Each row has a class, written after it.
[ -46  100  254   17  -23 -111  227   56 -118 -158   67  187  -97  230
  247  -65   -9   88  -90   31   66  -31 -167 -204  215  249 -161  205
 -367  190   87  -71  105  -27 -257  -15   -4 -180  136   76 -233  195
 -139] | z_287
[-206  240  289  396   92  104 -118  -32   16 -313 -369  -74   75    1
   58  235 -441  278   55 -131  -90 -190  271  345  -33  123  -32 -269
   40 -158 -115  395 -113   -8 -267 -183   90  -10  -62 -104  -27  125
  149] | z_702
[ 130  255  208  144  -34 -260   14  103   52   33  103   57   18   86
 -245  -93 -159  212  105 -112  105   22 -151  177    6  162 -298 -372
  118  -83   91    6   22  128   68  244   97   78 -243  275  -47  146
  -76] | z_704
[  20 -195  -34   -5    1  -77  -15  134  124  -50  -95   52  106   63
  250   45   59   93   92  -34   92 -106  209 -138   61  181   -9  -65
  -39 -120 -172 -161   88   -7    3  -29  116 -173   14   55   97 -118
   14] | z_378
[ 242 -105  235  202  541  -22  338  132 -170  -50  316 -267 -142  452
  293   18  192  121  219 -259  -19   95  185   58  -11 -192 -158  116
  316  270 -281 -441   59  -22   68  167  -88   84  104  385  -86   72
  197] | z_702
[ 289   66  -85  219  220 -108  -43 -126 -166  -97  147 -275  244   55
 -192   66  -68   65   31   14  186  103   51  163   17 -105 -219  -95
  365 -195  -14 -190  -62   70  162  189   50  183   84  122   22  -88
   39] | z_702
[  31  305  272 -115  216   80 -112  -36 -147  -70   47 -267  113  143
 -533  -30 -156  206  -40   44 -291  215  134  175 -233  190   32 -183
  164  -29  -39  149 -226   52  263   13   55  321 -119 -130  -27 -203
  229] | z_704
[-157    8  168  148  193  -56  124  -20  131   20   10   12  -27  325
   42 -148 -355  197   -4    3  150 -160 -113  -47  -90  267 -283   35
  -96  -52 -160  107   38  -84 -264 -163   29 -208   48  -35 -138   32
  187] | z_704
[ -79  104  -41   20  -76   11 -136   60   56   21 -192   32    7 -197
  -48 -148 -145  199   47  -27   51  -75  115  -27   12  108  -73 -101
  -42 -119    6  176  -21   -7 -201 -135  179 -290  -93    2   47  -97
 -177] | z_702
[ -86 -187  175   13   20  -59  -60  219  138 -104   63 -112 -113  163
  195   12 -118   28 -224  -43 -307  112  182   81   15  179  229  -46
  -81 -259  -23  -77   26  -64 -235 -102  -95   51  121 -136  -39  -78
  -23] | z_311
[  45  241  -42   54  113 -155 -269  -92  172 -174  -64   15  144  -50
 -256   11 -408  107   70   77  193  -24 -198   37  -16   44 -219 -115
  348 -108   22   89  -80    5    9    0   44 -124  136  104  -21   90
   48] | z_101
[-100  162  313 -209   96  437  187  129  -12  291 -231   58   72 -339
 -128  -28  120  240  159   78  -16 -271  101   -5  253   -7    7   77
 -253   42 -202   52   55   88   13   45  -11 -205 -199  320   20 -373
 -127] | z_101
[ 423  320 -105 -206 -276  285 -157   21 -166  172  -64  208  -18 -140
    6  142  555  197  303 -175  264  -52   30  -87   14  298 -281 -149
  -66  117  224  -64 -132  328  100   71  677   96 -184  309   88   60
 -327] | z_704
[-342  392  646  -34 -189  195 -105  368  532  -62 -487 -121  -35  -68
 -128 -297 -335  -23 -169  109 -252  176   75    3  248  157  -24  -27
 -325   98 -336   57  -80 -139 -130 -155   28 -391 -341 -222  142  -94
  -64] | z_22
[ 221 -258   90  281  -53 -261   70   99 -222  173  -56  -71  -17  219
  275 -198  384   88    2  244 -255  217  311   -1 -118 -294  214  323
   98  137 -502 -715   74   96  -61   33  277   93 -268  307   52 -101
  -33] | z_22
[ 149   80  184   81   21    5  -25 -212   45 -139   14   40 -111  195
   52  142 -195   70  106  -78  240  -44 -220  -32   88   14  -85  100
   -6   94   83  102   25  116  -87  -33  -48   14  230  148 -171  214
  -73] | z_311
[-111  -21 -142  -31  111 -218  -55   21 -101  229   13  403 -178  -80
 -344 -180 -104   93  220  103   48 -236 -331  -37 -143  -43 -117   28
  -13  172  141   92   14   84 -193   33 -122 -107 -174  210 -184  245
 -110] | z_704
[-328    0   -2   42 -233   98  169   63 -126  -89 -273  104  -25 -353
 -157  241 -107 -189 -166  125  -70  -10 -197  -15  324 -101  -72  152
 -357 -113   62   18  -45  -92 -116 -106 -188 -233  -67   -7  -16   95
 -197] | z_22
[-283   93  343 -180   56  343  123   24    9   41 -329  131  153 -354
   -6  239 -101   40  144  -94  146 -187 -100  111  104  -85  115   57
 -174    3   57  249  -71 -289   91 -191 -265   -6   13 -187   24  228
   76] | z_22
[-122   28 -246  -22   33 -143  -72  345  139  -14   -5   19  108 -173
 -207  115 -347   33   31  -24  289 -159  -36   87  161  -18 -398 -184
 -114 -255  207 -151   71  -93 -259   58   39 -217    3  160   25  141
  -91] | z_22
[ -53   32 -258  -69 -264 -211 -287  178 -264  -67   -1   38 -132   21
 -205  245 -261  148  -63 -120 -165  150   43   76  154  232  -43 -155
  206  -77  173  -55   64  249 -132   38  151    6  -98  407  -35 -294
  -52] | z_786
[ 202 -176 -293  -90 -254 -370 -116 -109  353 -238 -259  -62  174  -99
 -386   89  514  -93   71  307 -155  342  504   90 -428  -54  116  -67
  -18 -362 -206  116 -273  221  319   28   31  247  -87 -454  196    3
 -221] | z_957
[-101   83  -16 -139    3 -206 -235  122 -138   78  257  -82  212  194
   49  112 -202   16    8 -123 -272  105   38   43   30   28  135   99
   56   89  188 -401  120 -215  103  222  244  310  123    0 -227   66
   37] | z_957
[-303  130   63  -99  -53  345  -55  169  102  -59 -285  -90  -58   24
 -229  122 -208  129   27  169   37  -49   53  -47    1  180 -259  -32
 -172  -51 -163  284 -205  -92 -302 -294   66 -366  -55  -26  125  -16
  131] | z_704
[-258  260 -102 -262  172  -83  150  225 -106  401  -48  162  -15 -477
  -24  -33 -381 -132 -112 -268 -308 -217    7  146  180  110  255   70
  -25   19 -116  161  335  232 -332  157 -151 -466 -261  480 -118 -412
   35] | z_957
[-139  -62   85 -167  386  227  126  -16  -51  -47   36 -129   16  -74
  188 -107  -95   84  -58   50  212 -156  261  -55 -154  -22   -7  145
 -255   -3   91  133  -70 -250 -134 -181  -33  -32  320 -157 -115   41
  224] | z_702
[ -71  336   94 -183 -360  342 -469  221  -14  -48 -181   52 -294 -249
 -291   -8 -563  279  183   42 -104  -57 -288  -95  383  264 -306 -256
  -64  253  138  461 -146  124 -347  234  276 -313  -83  152  -11 -155
 -245] | z_702
[  38  308  128 -346  145  141  -90  187 -119 -126  -12 -201  -23 -406
 -133  145  -86   66   68 -132   93   78   39   81  174  -46  -10  163
  -14   93   70  367 -225  -37  -11  -65 -142 -108  156  -58  -24  233
   34] | z_287
[ -96  -15 -348   51    4 -247   63 -313  349   66 -292  346  118 -309
 -155  143   23 -184  207   85  114 -241  -65  -97 -123  -82  -89    1
 -123  -63 -109  -55  -15   96    4  222   66   18 -121 -195  -41  -21
 -214] | z_101
[-220  143  201  -81 -321  139 -260  -25  391 -336 -300   68  -11  252
   -3   81 -127  149    0  194 -181   90  168   48   13  457  -26 -262
  137 -269  100  118 -306 -237    6  -81  301  234  190 -206  -70 -180
  104] | z_957
[  27  421  158 -145   20 -104  148   35  327   22  -40  -33   -8 -228
 -199 -138 -283  -81   27 -139 -208   96  -20   24  218  -45 -202  -67
 -211  302  -95  189   59   79 -121  222    8 -225 -184   56  -76 -134
 -248] | z_101
[-491   68   17  136   38  -99   84   86   98  -50  -81   64  230 -106
    3  231 -360   60  -42  -15  109  -80  138   74   34  132 -163 -184
 -338  -94  265  320 -204 -246 -453 -135  -36   51   96 -266 -130   30
  -45] | z_378
[ 214   15 -150 -346  183  238  131  -38   96  154 -121   15  111 -405
   67   26   28   57  161  -70  304 -226  -11   27  148 -176   -7  294
  -80  156 -130   87  -12  113   16   94 -177 -130   67  -32  -58  183
  194] | z_378
[-150  -54  152  -50   76  252  286 -133 -198   63 -100  -86  -48   -3
  -54    5  -15   75   57   85 -130  133  -82   95 -167 -160    3  101
  -30  149 -125   63  -84  -30    9   13 -162  -22   39  290  -38    3
  175] | z_704
[-273  246 -109  121   74  -15  193 -192 -412   82 -154 -337  150  278
   54  -22 -285   44 -146  -74 -244  418  131  335 -145  317 -111   -2
   57  133   93 -161  -65  -54  -65  139  130   70   18  358 -133 -382
  282] | z_287
[-118  240 -106 -251   -7 -198 -264   -9   83 -226  -20  142   15 -327
  -88  313  113 -120  -32  -77  112  129  192  -23 -284  -70  243   89
  155    6    5 -258 -212 -286  353 -273  217  536  122 -170   -9   -3
  143] | z_287
[  -8  -61 -333  136 -276  -95 -142  369   60  212  -53 -167 -321 -159
 -135 -437 -177  219  130 -275   32   16   23   78  104 -300 -199   84
  -27  152 -218  112  102  349 -223  122   82 -490 -344  217  127  -99
  -32] | z_311
[-224  212  251  143  224   16 -302   -7 -125  -62  169  -45 -109  117
  -21 -107 -554  107 -242  -41  -99  -88 -186  -63   -2  -11  297  116
  356  -12  -56 -178   88  -81  133 -169   38  180  232   76 -194 -191
  361] | z_101
[-220    6  123   22  396  -25   86  -33  253  156 -140  342   23  172
  415 -125 -126  195   63  -37  -76 -231   59  -40  -43  181  -94  -29
 -171  231  -90 -132  -20 -171 -497 -152  -85 -149  -83 -186  -79  177
  -36] | z_786
[-216  247  171  156 -161 -284   44   91   -4  -61    4  -46  123  321
   19    3 -292   63  -17   92  -76  159  -90   33  -47  218 -368   66
 -118   27  -70  -17   15  -97 -299    7  280 -209   43   95 -168   72
 -142] | z_704
[-149  195  213    7  161  139  130   65  336   63  256  -16  -76  210
 -203   22 -234   -6   13 -109  -48 -144 -261   29   53   46   98  -59
  106  -23  122  184   47  -57 -121   45 -368   36  186  -28 -184   55
  148] | z_311
[ 518 -422 -272 -429  -79  203  -46 -126 -134   69 -256  155  239 -143
   13 -102  406  230  201  127  100 -125  -49  -78   75  288  -64  272
  -78   16 -302 -290  134  117  199   51  103 -158 -258  189  135 -162
  128] | z_704
[ -22  200 -268 -280  146  213 -378  138  152 -121 -286 -101   19 -327
  -99   67 -211   -7   58   53  125 -427  260  106  189 -316 -205  136
  264 -475 -265 -108  -84  -98    5 -232  232 -163  125 -451  160 -200
   20] | z_22
[ 112  166  324  125  -87  -47   92   11   58  -90   55 -185   90   21
   55   55 -358   97   39 -167  -30  118  -69   94  294   83   17   39
 -153  189   -5  289   79  126 -159  255  -38  -21   63  191 -201  113
    3] | z_957
[ 225 -215  368  175  362 -239  133   20   39 -399  156 -193  105  117
  100   -6  201  -10    4 -115  235   91  286   25 -139  -99   19  -45
   51 -100  -14  175 -167 -155  100 -255 -196  168   44 -140   72  293
  236] | z_22
[-178   36  136 -259 -216   75 -150   34   47  104 -458  -20  -26  148
  283  -75 -137 -186  -95  139 -603  333  206  -28 -178  195  348  212
 -214  368 -256 -329   95 -197 -108  -90  320 -153 -138  -53   31  -79
   45] | z_22
[ 355  210  269  -96    7  -53   89  100  629   78  325   38  -41  206
 -166   71 -124   66   -4  133 -216  202  -21   36    3   49  -45  -34
  179  153 -153   78 -112  157 -438  110    7  333  293  -13 -189  -42
 -105] | z_287
[ 207 -214 -157 -551  295  150 -445  178 -209  174  -72 -227 -133 -562
   86 -345 -452   53 -152  166 -611   95   82   33  423 -203  422  333
   73   96 -190 -348  110  -83  -95   49 -155 -310  227  285  -18 -227
 -100] | z_287
[-150   -5  112  -93  -36   73  279  214   56  -28   57 -158   91  194
    3  -91  307  -30   23 -191 -207  249  183   44  -97  -37  140  -75
   50   71  109 -156   -8 -114  146   95 -152   57  -79   74   79  -34
  239] | z_22
[ 180  -21  358  147  190   27    5   15  -59  -81  109 -201  302  144
  -16   73  180   99   11   73    2   45  266  122  -97   79   15  -83
  108  -77 -117   -7 -115 -242  140 -116   95  248  -98 -108   64   23
  175] | z_702
[-267  280  -36 -162    1  203 -226  280 -264 -132    5 -159    0 -173
 -124  109    7   74 -248   13 -147   74  101   19   27   73  178   10
  -76 -252  208 -119 -150 -302  108 -387   -3   70   91 -339   77   53
  -40] | z_22
[ 244 -223 -444  257 -296 -412 -180  105 -325   86  -52   12  118 -398
  -45  -44  134  -44  235 -181  203   14   21  167   89    8  -78 -119
  215  -20  -34  170  179  269  229  201  116 -212 -337  560  200 -237
  -92] | z_786
[-292  186  169 -276  354  218   69   -4   57 -142  -31  176   48   71
 -199  196  167   57  190 -147  264 -222   75  -74 -222 -142  -65  -99
  295 -106  255    4 -223 -516  296 -372  -77  148  116 -358   15  327
  246] | z_702
[ 151  -13  213  191  -35  148   97 -239  101  -89  -46  -55   79  170
   -5  101  -83  108   51   23   49 -107  -94  -73  136   70   69   64
 -102  162 -110  248    1   64 -212   15  -42   88 -107 -100  -79   78
  180] | z_101
[ 427   47  436  510  -35  -86  226 -191 -261 -322  185 -388  250  293
   82  -23 -207  196  -49 -152   70  209 -154   84  145   89  -93   -7
    4  181 -149  131  185  277 -152  332  172  102 -157  416 -120 -159
  146] | z_101
[  82   33   23  -64  -75  166   18   83  -67  141 -285 -127  -63 -248
  158 -133   17   12   69 -122   42    8  249  104   42  -35  133  -88
 -163   82 -220   31   35   33   83  146  142  -70 -285  -83  220 -229
   53] | z_311
[ 100 -169  153  -20  -19  -37 -222   47   -9 -111  -86  -23   94  293
  548  -63  182  152  126  -68 -138   48  218 -119  -91  147   50    3
 -118  171 -156 -510   64 -127  -58   79  474  103 -157   14   34    3
  -64] | z_378
[-277  486  453  160  141  105  263   33   93  -43   14 -127   18  311
 -153  -15 -284   83  145  -45  175  -67  -54   18  -25  -49 -269   17
 -199  316  -52  320  -75  -52 -259  154   72    3  -97  -91 -197   64
  133] | z_957
[ -66 -244 -411 -306  -24   -3 -225 -106 -253  222 -278  251  -22 -376
   82 -117  -33  266  -94  175 -218  -43   21   10 -204  252   95  158
  -68 -288  -51 -181  120   12   39 -352  149 -322   98  282   10 -313
 -309] | z_101
[-451  207    3  -50 -198   18 -220   20   -1  -99 -510  118   19 -368
  231  -70 -326  222  254 -271  349  121   45  139 -310  369 -409 -305
 -348  192  316  603 -289 -157 -151  -23  434 -171  -76 -138   54   42
 -145] | z_786
[  31   26 -196  -32   56 -217 -249 -152 -172  -85 -117  194    4 -114
  134  -19  138   98  119 -257  263  -47   30   41 -164   83  -26 -156
   10 -163  301  -69  -36   -5  255  -68  146  155  -80 -145   36  254
 -208] | z_957
[  58 -118  218  156  -59   89  106  -62 -105   44  133   81   -2  158
  209    6  275   91  -38 -197  136  -72   78   61 -161  249  218 -136
  -57 -112  352   35   65   23   49    7  104  430   -6   57 -151   52
  126] | z_702
[ 377 -291 -185   56 -225  -11  -74 -351 -291    5 -145    7   53   67
  -12  -11  250  136  218   61  -75   -9   67   18 -136 -327   79   40
  134  150 -220 -317  109   98  269  146  327   70 -353  350  150  -14
  107] | z_311
[ -43 -104   98 -116   -7  449   63   27  -38   68 -244   40  -36 -163
  130  -63  227  249   32   54  -84 -219  -32  -88   90  108   83  135
 -143  -91 -305   31   -9   -5   19 -256 -143 -373 -172   40  189  -62
   84] | z_22
[ 222   57  123  -33   37   92   90   31    2 -183    6 -282  112 -191
 -316  122 -108  -92  113  256   29   63   48  113  174 -383  -67  133
   50  122 -147  344 -155  -10 -164  141 -136  -10  122   62    2  116
  109] | z_287
[-172  176 -334 -185    6  310 -161 -193 -279   78 -342 -296  229  -19
 -315   57 -240   99   28  461 -271  114  -45   75 -177  -60  -97  246
   67   64 -202  -16 -198  -82 -165  -25   82 -399  -12   36   88  -22
  200] | z_22
[-212  147  355  226  152  185   25   28 -291  -83  168 -190  185  105
   63  184 -312  217  -93  134   65 -116 -119  228  -29  -55  -16  -19
   57 -111  204  277 -169 -375 -134 -237  -62  146  267  -51 -198  420
  250] | z_378
[-344  142  360   -7  -36   45   11  286   78 -144 -203 -139    6   39
  230  -33   49   82   71 -316  342 -200  223   31  177  304 -110  -66
 -287 -294  135  336  -58 -126  139 -103  -78 -141  -52 -453   59   96
  107] | z_22
[-116  305  308 -143  249   -7  -34  122   92 -195   35  -76  127 -140
 -110  188 -174  -66   57 -163  146  -76  121   44   43 -112  -83   64
  -13   21  -99  134 -100  -47  105  -44  -43  122  118 -154  -47   56
  151] | z_704
[ -55  248  196 -221   15  295  -56  166 -123 -141  -28 -308  -51 -304
   60   48 -379  136 -132 -217  -10 -191  164   91  391  172  204  176
  -83 -139    5  492   43 -103 -128 -247  -16 -183  209    4 -121 -196
  278] | z_287
[-203  280  159  -68  229   27  252   -3  175 -156   64 -101  204  -68
 -234  -38  -40   35 -206 -126   44  -37  231  -52 -118   41  -17  123
  -89 -221  -21  409 -174 -149  -50 -425   24 -130   76 -417  -81  -45
  182] | z_957
[-117  296 -116   73  -60 -277  -46  395  172  -73  144 -291  137    8
 -265   87 -133 -275  -21 -223    4  256  332  314   54   16  -79 -286
  135 -169  384  310 -131  -39   48  146  -62  241  255 -314    7   59
   34] | z_287
[-180    3  -71  -56  -47  293  -73  125  -96   99 -266   59 -184  -72
  -45 -131  -25  223   56  -78  159 -167  -38  -22   62  160 -320  -21
 -221  -18  -63   65  -18   64   73 -117  126 -221 -208 -150  112 -180
  -78] | z_786
[ 427 -104   52   79  128  -49  127 -138   71 -127  221 -412   83   98
 -184   14  -91  -43   66   88  125   88   39  109  -86 -286  -40   79
  158    2 -249  277    0  124  -16  155 -139  -21   87  101   36   41
  243] | z_311
[ -22 -205 -137  -39 -261 -221 -201  -86  234 -149   83  455  112  -41
  -33  -57  119 -286 -130  -29 -267 -133 -182 -301   42  139   58  -31
 -345    4  292 -276  185  -82   91  -96  243   29  -38  -53  -99  207
 -251] | z_704
[  53 -477 -727  165 -336 -140  131 -199 -899  178 -157   95  113  187
   88  257  455   85  425  232  276 -154  189   57 -204 -231 -345   77
  -17   36  202  105   42  -62  -21   18  362 -113  -90  160  122  120
 -102] | z_786
[ 260  230  391 -140  346  458 -245  -26   59  161  201 -126  136  277
  248   58  -78  175 -122 -222 -289 -110 -170  119  176  461  176 -144
  315  -67  -73 -256   77  126  -36   34  -20  224  -53   71  -24 -257
  140] | z_378
[-184  228  -49  -61 -408  -98 -174  -40  113 -149 -196   77  -39 -320
 -144  242 -320 -216 -169  134 -499  239  117   83 -144   75  256 -221
  132 -216   59   54  -75 -112   23  -71  416  149  195  126  -40 -354
 -184] | z_22
[   5  187   53  122  -43   12 -189 -221  -43  -45 -147  120   92  -60
 -269   29 -134  243  131   44  191 -120 -153   97 -143   44 -278    4
   30    7  -47  421 -250   42   10 -289   84    0  -93 -198   -4  271
   45] | z_704
[-295  -75   75  -92  173  137  329  -26 -418   45  -68  101 -119 -257
  -95  287  296 -340  236   -4 -339   54  423   75 -277 -567  294 -170
   93  265  300  290 -217 -327   23  -62    0  202   67  155   17   70
  -14] | z_702
[ 216   68 -200   -7   12   49  -26   75 -121 -113  175 -244   83   -2
    6  147   61 -110 -123 -104  -39  194   35   15   58    7  167   77
  109   60   14 -236   76  -18  121   51   24  219   98   16   25  -71
  150] | z_101
